Here is a tiny trained network, its code and every weight. The questions are about switching its units off for an input and a target symbol, where a switched-off unit gives its printed mean instead of its output.

import numpy as np


def w(rows, s, z=0):
    codes = np.array(rows[::2]) - 128.0
    scale = np.full(codes.shape[1], s)
    scale[-1] = z or s
    return codes * scale


def f(y):
    return y / 2 * (1 + np.tanh(0.7978845608 * (y + 0.044715 * y**3)))


def softmax(a):
    e = np.exp(a - a.max(-1, keepdims=True))
    return e / e.sum(-1, keepdims=True)


def log_softmax(a):
    a = a - a.max(-1, keepdims=True)
    return a - np.log(np.exp(a).sum(-1, keepdims=True))


def net(x, mask):
    ids = ['γδεζηθλξστφψω'.index(c) for c in x.split()]
    T = len(ids)
    res = E[ids] + P[:T]
    r = res
    for j in range(3):
        rows = slice(4 * j, 4 * j + 4)
        q, k, v = (r @ M[0][rows].T for M in (Q, K, V))
        z = softmax(np.where(np.tri(T) > 0, q @ k.T / 4**0.5, -1e9)) @ v
        o = O[0][rows]
        res = res + np.where(mask[j], z, o[:, -1]) @ o[:, :-1]
    y = f(res @ A[0][:, :-1].T + A[0][:, -1])
    res = res + np.where(mask[3:11], y, B[0][:, -1]) @ B[0][:, :-1]
    return log_softmax(res[-1] @ U[:, :-1].T + U[:, -1])


Q, K, V, O, A, B = {}, {}, {}, {}, {}, {}
E = w([
[136,194,155],'γ',
[209,144,105],'δ',
[110,192,136],'ε',
[204,98,98],'ζ',
[68,147,68],'η',
[55,4,249],'θ',
[121,94,79],'λ',
[125,178,90],'ξ',
[122,168,112],'σ',
[134,138,120],'τ',
[121,133,125],'φ',
[233,144,119],'ψ',
[179,63,150],'ω',
],0.017)
P = w([
[142,151,146],'0',
[88,108,1],'1',
[159,132,3],'2',
[80,171,201],'3',
[32,43,109],'4',
[249,170,31],'5',
[47,128,178],'6',
[118,7,97],'7',
[163,152,139],'8',
],0.0073)
Q[0] = w([
[150,37,48],'head 1',
[139,155,14],'head 1',
[52,121,127],'head 1',
[120,86,154],'head 1',
[41,149,106],'head 2',
[93,29,65],'head 2',
[221,148,11],'head 2',
[88,108,226],'head 2',
[150,99,119],'head 3',
[2,166,55],'head 3',
[159,111,121],'head 3',
[81,222,115],'head 3',
],0.009)
K[0] = w([
[254,98,115],'head 1',
[144,118,175],'head 1',
[183,133,15],'head 1',
[190,73,95],'head 1',
[129,64,122],'head 2',
[175,134,148],'head 2',
[205,228,197],'head 2',
[219,41,58],'head 2',
[197,180,33],'head 3',
[151,112,127],'head 3',
[167,109,160],'head 3',
[115,71,125],'head 3',
],0.0087)
V[0] = w([
[135,173,174],'head 1',
[168,104,135],'head 1',
[47,148,131],'head 1',
[171,171,88],'head 1',
[181,115,147],'head 2',
[107,140,112],'head 2',
[99,250,141],'head 2',
[127,179,178],'head 2',
[142,100,124],'head 3',
[89,106,207],'head 3',
[135,119,79],'head 3',
[104,70,116],'head 3',
],0.018)
O[0] = w([
[88,115,99,93],'head 1',
[220,163,200,114],'head 1',
[129,43,65,121],'head 1',
[140,130,131,205],'head 1',
[81,227,228,101],'head 2',
[204,58,113,152],'head 2',
[81,27,209,196],'head 2',
[23,157,185,110],'head 2',
[165,255,99,120],'head 3',
[184,149,79,3],'head 3',
[195,97,174,194],'head 3',
[180,126,133,116],'head 3',
],0.0075,0.0071)
A[0] = w([
[179,169,181,108],'neuron 1',
[172,149,247,91],'neuron 2',
[128,153,80,242],'neuron 3',
[53,180,77,254],'neuron 4',
[193,136,116,86],'neuron 5',
[254,26,169,75],'neuron 6',
[97,151,148,135],'neuron 7',
[84,52,213,18],'neuron 8',
],0.0093,0.0042)
B[0] = w([
[66,73,96,168],'neuron 1',
[114,146,133,200],'neuron 2',
[153,79,135,166],'neuron 3',
[140,124,241,179],'neuron 4',
[66,183,73,140],'neuron 5',
[162,170,103,254],'neuron 6',
[254,188,94,135],'neuron 7',
[94,170,63,226],'neuron 8',
],0.0087,0.0064)
U = w([
[10,194,73,3],'γ',
[118,169,216,158],'δ',
[77,95,176,105],'ε',
[11,218,94,93],'ζ',
[216,151,121,147],'η',
[149,78,84,223],'θ',
[156,204,69,41],'λ',
[157,83,221,80],'ξ',
[161,31,254,242],'σ',
[78,121,131,185],'τ',
[212,167,185,72],'φ',
[115,187,248,170],'ψ',
[98,224,106,83],'ω',
],0.0081,0.003)

Each question gives the input, a string of symbols that net reads in full, and the target symbol t.
The units are the heads (4 rows each of Q, K, V and O) and the neurons (one row each of A and B). Each row of codes is followed by its name. A weight is (code - 128) times the scale printed after its matrix; where a second scale follows, it is the last column's (O, A, B and U).
mask holds one flag per unit, heads first, then neurons. A switched-off unit (its flag False) gives its mean, the last column of its rows in O or B, instead of its output. The means were averaged over made-up inputs and are rounded, as every weight is.
A unit's drop is (log p(t) with every unit on - log p(t) with that unit switched off) / (log p(t) with every unit on - log p(t) with every unit switched off).
The circuit of an input: a set's keep is (log p(t) with only the set's units on - log p(t) with every unit switched off) / (log p(t) with every unit on - log p(t) with every unit switched off). Starting from all 11 units, units are removed one at a time, each time the one whose removal leaves the highest keep (on an exact tie, the one counted first), for as long as the keep stays at least 0.8.
units of the circuit, in order: the units of the circuit, biggest drop first
k most important neurons: the k neurons with the biggest drops, biggest first
which heads matter: for each layer, one digit per head in row order, 1 if its drop is at least 0.15 and else 0, layers parted by /
drop when u is switched off: that unit's drop, to one decimal
input φ ξ η η ξ, target θ: which heads matter : 110
input ψ γ η, target ψ: which heads matter : 110
input ψ η ψ, target ψ: units of the circuit, in order : (head 2; head 1)
input λ η η θ σ, target θ: most important neuron : (neuron 3)
input η η θ, target θ: units of the circuit, in order : (head 1; head 2)
input ζ ε ψ δ λ, target ψ: units of the circuit, in order : (head 1; head 2)
input γ ξ η γ δ, target γ: which heads matter : 010
input η θ ω, target η: which heads matter : 010
input ψ φ η, target ψ: units of the circuit, in order : (head 2; neuron 4; head 1)
input ψ φ ζ δ, target ψ: 2 most important neurons : (neuron 8; neuron 2)
input η γ φ η λ ξ, target θ: drop when neuron 4 is switched off : 0.2
input φ φ η ξ ε, target θ: drop when head 3 is switched off : 0.1
input θ ξ ψ η θ φ ε, target λ: drop when head 3 is switched off : 0.7
input η ξ η ε θ, target θ: units of the circuit, in order : (head 2)
input δ η η σ, target θ: units of the circuit, in order : (head 2; head 1)
input ω η ω ψ φ λ, target ψ: units of the circuit, in order : (head 2; head 1)
